Here is a tiny trained network, its code and every weight. The questions are about switching its units off for an input and a class, where a switched-off unit gives its printed mean instead of its output.

import numpy as np


def w(rows, s, z=0):
    codes = np.array(rows[::2]) - 128.0
    scale = np.full(codes.shape[1], s)
    scale[-1] = z or s
    return codes * scale


def f(y):
    return y / 2 * (1 + np.tanh(0.7978845608 * (y + 0.044715 * y**3)))


def log_softmax(a):
    a = a - a.max(-1, keepdims=True)
    return a - np.log(np.exp(a).sum(-1, keepdims=True))


def net(x, mask):
    res = np.array(x, float).reshape(1, 8) / 4 @ E
    y = f(res @ A[0][:, :-1].T + A[0][:, -1])
    res = res + np.where(mask, y, B[0][:, -1]) @ B[0][:, :-1]
    return log_softmax(res[-1] @ U[:, :-1].T + U[:, -1])


A, B = {}, {}
E = w([
[124,134,129,129,127,132,127],'x0',
[217,180,86,233,50,33,86],'x1',
[215,186,45,168,188,218,245],'x2',
[127,139,130,124,134,122,126],'x3',
[33,204,65,51,74,25,204],'x4',
[125,85,250,194,49,117,253],'x5',
[121,110,113,142,134,123,134],'x6',
[124,127,126,136,129,135,128],'x7',
],0.0051)
A[0] = w([
[78,169,71,57,49,87,186,31],'neuron 0',
[66,84,191,105,69,82,24,51],'neuron 1',
[120,91,211,178,47,131,239,13],'neuron 2',
[149,97,225,151,53,120,249,36],'neuron 3',
[193,155,88,233,54,38,78,122],'neuron 4',
[30,69,190,43,204,198,173,205],'neuron 5',
[76,216,99,92,78,65,172,30],'neuron 6',
[118,205,27,84,193,146,47,84],'neuron 7',
[233,202,148,230,2,43,81,222],'neuron 8',
[73,186,66,59,112,47,201,44],'neuron 9',
[128,96,228,175,70,109,235,122],'neuron 10',
[75,99,196,80,62,94,15,47],'neuron 11',
[34,195,78,80,101,77,211,43],'neuron 12',
[177,214,61,180,192,202,240,76],'neuron 13',
[74,186,66,60,72,69,201,2],'neuron 14',
[54,167,89,59,120,56,210,23],'neuron 15',
[230,50,183,162,182,179,73,187],'neuron 16',
[60,96,209,14,170,203,158,144],'neuron 17',
[52,75,188,123,89,70,33,47],'neuron 18',
],0.0048,0.0014)
B[0] = w([
[156,120,186,171,131,142,107,170],'neuron 0',
[196,94,128,104,174,47,220,191],'neuron 1',
[195,106,46,48,161,178,50,181],'neuron 2',
[177,79,48,30,153,198,8,185],'neuron 3',
[74,207,77,145,195,144,137,211],'neuron 4',
[60,230,69,183,179,139,163,225],'neuron 5',
[145,129,166,164,155,165,107,167],'neuron 6',
[209,42,112,54,115,126,65,217],'neuron 7',
[52,253,76,144,187,151,171,253],'neuron 8',
[172,102,182,164,134,162,79,187],'neuron 9',
[138,130,23,30,149,190,22,195],'neuron 10',
[212,68,116,108,164,55,218,193],'neuron 11',
[156,98,210,208,137,157,73,187],'neuron 12',
[244,8,152,95,99,6,225,224],'neuron 13',
[167,102,200,165,162,164,97,177],'neuron 14',
[171,137,181,187,146,176,92,178],'neuron 15',
[133,137,212,230,99,146,117,210],'neuron 16',
[86,205,80,167,199,136,164,205],'neuron 17',
[198,94,108,118,160,55,213,189],'neuron 18',
],0.0056,0.0041)
U = w([
[157,91,64,27,134,157,22,14],'0',
[178,76,142,109,133,69,234,26],'1',
[58,195,95,150,166,144,153,79],'2',
[142,111,255,195,117,165,70,27],'3',
[101,115,124,130,121,129,129,253],'4',
[107,126,126,117,94,136,132,254],'5',
[109,134,129,105,91,136,130,219],'6',
],0.0098,0.0031)

Each question gives the input, the list of numbers given to net, and the class t.
The units are the neurons (one row each of A and B). Each row of codes is followed by its name. A weight is (code - 128) times the scale printed after its matrix; where a second scale follows, it is the last column's (A, B and U).
mask holds one flag per neuron, in row order. A switched-off neuron (its flag False) gives its mean, the last column of its row in B, instead of its output. The means were averaged over made-up inputs and are rounded, as every weight is.
A unit's drop is (log p(t) with every unit on - log p(t) with that unit switched off) / (log p(t) with every unit on - log p(t) with every unit switched off).
The circuit of an input: a set's keep is (log p(t) with only the set's units on - log p(t) with every unit switched off) / (log p(t) with every unit on - log p(t) with every unit switched off). Starting from the 12 units with the biggest drops (on a tie, the unit counted first), units are removed one at a time, each time the one whose removal leaves the highest keep (on an exact tie, the one counted first), for as long as the keep stays at least 0.8.
units of the circuit, in order: the units of the circuit, biggest drop first
k most important neurons: the k neurons with the biggest drops, biggest first
drop when u is switched off: that unit's drop, to one decimal
input [2,8,4,-4,-5,7,1,-3], class 2: units of the circuit, in order	(neuron 8)
input [-7,-4,-5,6,-8,8,6,-5], class 0: units of the circuit, in order	(neuron 10; neuron 3)
input [-1,-1,0,-4,-7,8,-1,0], class 0: units of the circuit, in order	(neuron 10; neuron 3)
input [6,6,-6,3,8,6,-5,-5], class 3: units of the circuit, in order	(neuron 12; neuron 14)
input [-2,-6,-8,1,-3,-1,-1,2], class 1: units of the circuit, in order	(neuron 11; neuron 1)
input [-1,0,-6,-3,5,0,-4,5], class 1: 3 most important neurons	(neuron 11; neuron 1; neuron 18)
input [-2,7,-6,6,1,5,-4,0], class 2: 3 most important neurons	(neuron 8; neuron 4; neuron 13)
input [-6,-7,0,-2,7,7,6,-1], class 0: units of the circuit, in order	(neuron 3; neuron 10)
input [4,7,-3,-6,-4,0,-7,6], class 2: units of the circuit, in order	(neuron 8; neuron 4)
input [-1,8,2,0,2,-4,8,6], class 2: 2 most important neurons	(neuron 8; neuron 4)
input [3,-7,3,6,3,4,-4,-1], class 2: 2 most important neurons	(neuron 5; neuron 17)
input [1,-1,-7,4,5,7,-6,2], class 0: 3 most important neurons	(neuron 10; neuron 3; neuron 2)
input [1,0,-8,7,8,0,-4,5], class 1: 4 most important neurons	(neuron 11; neuron 1; neuron 18; neuron 16)
input [-5,-3,8,-2,-8,-7,3,7], class 1: most important neuron	(neuron 13)
input [-8,-1,-8,2,6,1,8,-5], class 1: drop when neuron 18 is switched off	0.3
input [6,2,2,-4,-4,7,6,3], class 0: drop when neuron 1 is switched off	0.0
input [7,7,-4,-6,-4,0,-7,-2], class 2: drop when neuron 4 is switched off	0.2
